Here is a tiny trained network, its code and every weight. The questions are about switching its units off for an input and a class, where a switched-off unit gives its printed mean instead of its output.

import numpy as np


def w(rows, s, z=0):
    codes = np.array(rows[::2]) - 128.0
    scale = np.full(codes.shape[1], s)
    scale[-1] = z or s
    return codes * scale


def f(y):
    return np.maximum(y, 0)


def log_softmax(a):
    a = a - a.max(-1, keepdims=True)
    return a - np.log(np.exp(a).sum(-1, keepdims=True))


def net(x, mask):
    res = np.array(x, float).reshape(1, 6) / 4 @ E
    y = f(res @ A[0][:, :-1].T + A[0][:, -1])
    res = res + np.where(mask, y, B[0][:, -1]) @ B[0][:, :-1]
    return log_softmax(res[-1] @ U[:, :-1].T + U[:, -1])


A, B = {}, {}
E = w([
[137,183,139,30,141,61],'x0',
[134,170,125,145,12,129],'x1',
[128,127,128,125,128,129],'x2',
[127,129,129,128,127,128],'x3',
[125,144,88,47,133,236],'x4',
[162,233,140,180,171,150],'x5',
],0.011)
A[0] = w([
[153,66,126,145,102,168,105],'n0',
[146,182,83,130,64,127,103],'n1',
[163,180,152,45,150,107,157],'n2',
[177,177,125,135,157,183,112],'n3',
[116,139,165,157,96,73,26],'n4',
[163,89,179,159,170,74,58],'n5',
[145,113,185,93,187,150,109],'n6',
[142,155,40,57,168,243,2],'n7',
[162,114,112,202,117,242,105],'n8',
[161,139,159,124,64,108,105],'n9',
[85,98,90,160,214,64,110],'n10',
[152,152,107,132,8,172,34],'n11',
[130,157,96,114,54,95,61],'n12',
[186,219,131,144,171,126,85],'n13',
[140,127,86,36,139,227,110],'n14',
[71,31,138,53,129,156,205],'n15',
[109,66,157,68,105,128,220],'n16',
[87,102,149,145,132,201,226],'n17',
[79,125,93,102,214,138,96],'n18',
[97,94,89,195,178,197,120],'n19',
[160,199,172,152,165,117,128],'n20',
[92,168,170,106,81,125,160],'n21',
[113,117,130,104,196,135,59],'n22',
[80,71,68,88,72,76,104],'n23',
[127,157,132,16,133,101,130],'n24',
],0.011,0.0051)
B[0] = w([
[125,118,109,150,97,90,176],'n0',
[103,74,140,159,166,204,184],'n1',
[101,61,22,171,136,67,235],'n2',
[254,48,151,70,69,128,195],'n3',
[92,140,151,176,127,93,172],'n4',
[53,246,206,157,103,108,203],'n5',
[99,75,90,143,141,227,185],'n6',
[62,195,215,177,91,97,245],'n7',
[106,77,98,124,140,70,220],'n8',
[57,104,153,164,210,185,173],'n9',
[96,110,128,197,154,193,220],'n10',
[90,66,144,148,178,168,202],'n11',
[104,114,134,117,180,178,177],'n12',
[161,55,177,149,114,117,219],'n13',
[108,205,198,229,120,56,253],'n14',
[186,146,149,154,122,143,254],'n15',
[209,115,129,118,121,152,224],'n16',
[133,170,69,110,144,100,209],'n17',
[120,67,128,101,157,202,199],'n18',
[124,59,91,141,118,82,210],'n19',
[195,86,144,114,96,131,217],'n20',
[110,114,112,154,191,168,182],'n21',
[66,114,168,164,159,195,175],'n22',
[192,98,182,128,133,122,213],'n23',
[110,68,64,182,78,89,235],'n24',
],0.0076,0.0099)
U = w([
[88,91,146,153,171,229,58],'0',
[92,169,210,161,95,80,100],'1',
[255,83,183,135,104,133,70],'2',
[110,85,25,156,115,59,62],'3',
[151,123,124,146,130,141,249],'4',
[153,130,123,150,126,142,234],'5',
[151,145,122,91,121,142,144],'6',
[136,184,86,65,95,138,101],'7',
],0.012,0.014)

Each question gives the input, the list of numbers given to net, and the class t.
The units are the neurons (one row each of A and B). Each row of codes is followed by its name. A weight is (code - 128) times the scale printed after its matrix; where a second scale follows, it is the last column's (A, B and U).
mask holds one flag per neuron, in row order. A switched-off neuron (its flag False) gives its mean, the last column of its row in B, instead of its output. The means were averaged over made-up inputs and are rounded, as every weight is.
A unit's drop is (log p(t) with every unit on - log p(t) with that unit switched off) / (log p(t) with every unit on - log p(t) with every unit switched off).
The circuit of an input: a set's keep is (log p(t) with only the set's units on - log p(t) with every unit switched off) / (log p(t) with every unit on - log p(t) with every unit switched off). Starting from the 12 units with the biggest drops (on a tie, the unit counted first), units are removed one at a time, each time the one whose removal leaves the highest keep (on an exact tie, the one counted first), for as long as the keep stays at least 0.8.
circuit, biggest first: the units of the circuit, biggest drop first
most important unit: the unit with the biggest drop
top k neurons: the k neurons with the biggest drops, biggest first
drop when u is switched off: that unit's drop, to one decimal
input [-1,0,-4,7,-5,-7], class 2: top neuron	[n23]
input [5,-7,-2,3,1,8], class 2: top 2 neurons	[n3; n20]
input [7,1,-4,-4,8,-1], class 1: top 2 neurons	[n7; n14]
input [0,-3,-2,-4,-3,-6], class 2: circuit, biggest first	[n23; n16]
input [6,-2,1,-4,-4,-1], class 3: circuit, biggest first	[n2; n24]
input [6,-6,4,-7,0,8], class 2: top 3 neurons	[n3; n20; n13]
input [4,-4,-4,0,-1,1], class 0: circuit, biggest first	[n6; n14]
input [8,-3,-3,-8,8,0], class 1: top 2 neurons	[n7; n14]
input [-6,7,-6,-3,-2,4], class 0: circuit, biggest first	[n11; n1]
input [8,8,0,-4,1,1], class 0: top 3 neurons	[n1; n9; n12]
input [7,0,-2,6,6,-7], class 2: top 3 neurons	[n16; n15; n23]
input [1,8,1,-8,5,8], class 0: top 2 neurons	[n1; n11]
input [-4,-2,2,-2,-2,-4], class 2: top 3 neurons	[n2; n15; n24]
input [5,-5,1,7,8,2], class 1: most important unit	n7
input [7,4,-3,-7,6,-1], class 3: top 2 neurons	[n2; n24]
input [5,6,2,6,4,5], class 0: circuit, biggest first	[n1; n11]
input [-3,-4,6,-5,6,3], class 1: circuit, biggest first	[n7; n14]
input [3,4,-6,-2,6,8], class 2: top 3 neurons	[n3; n13; n20]
input [-7,5,-3,-7,7,3], class 1: top 3 neurons	[n7; n14; n2]
input [-7,-1,-4,4,-4,-3], class 3: circuit, biggest first	[n19; n8]
input [5,0,0,7,7,0], class 1: circuit, biggest first	[n14]
input [7,-4,7,3,5,-1], class 3: top 3 neurons	[n2; n24; n5]
input [1,-8,6,8,-2,-7], class 0: top 2 neurons	[n10; n22]
input [0,-5,-5,-7,-2,8], class 2: top 3 neurons	[n3; n20; n13]
input [6,0,0,3,2,3], class 3: drop when n2 is switched off	0.5
input [-3,6,-2,3,2,-2], class 0: drop when n11 is switched off	0.4
input [0,2,-4,-1,4,-3], class 1: drop when n3 is switched off	0.2
input [-7,4,2,-4,8,5], class 1: circuit, biggest first	[n7]
input [7,3,3,0,-3,7], class 2: drop when n20 is switched off	0.7
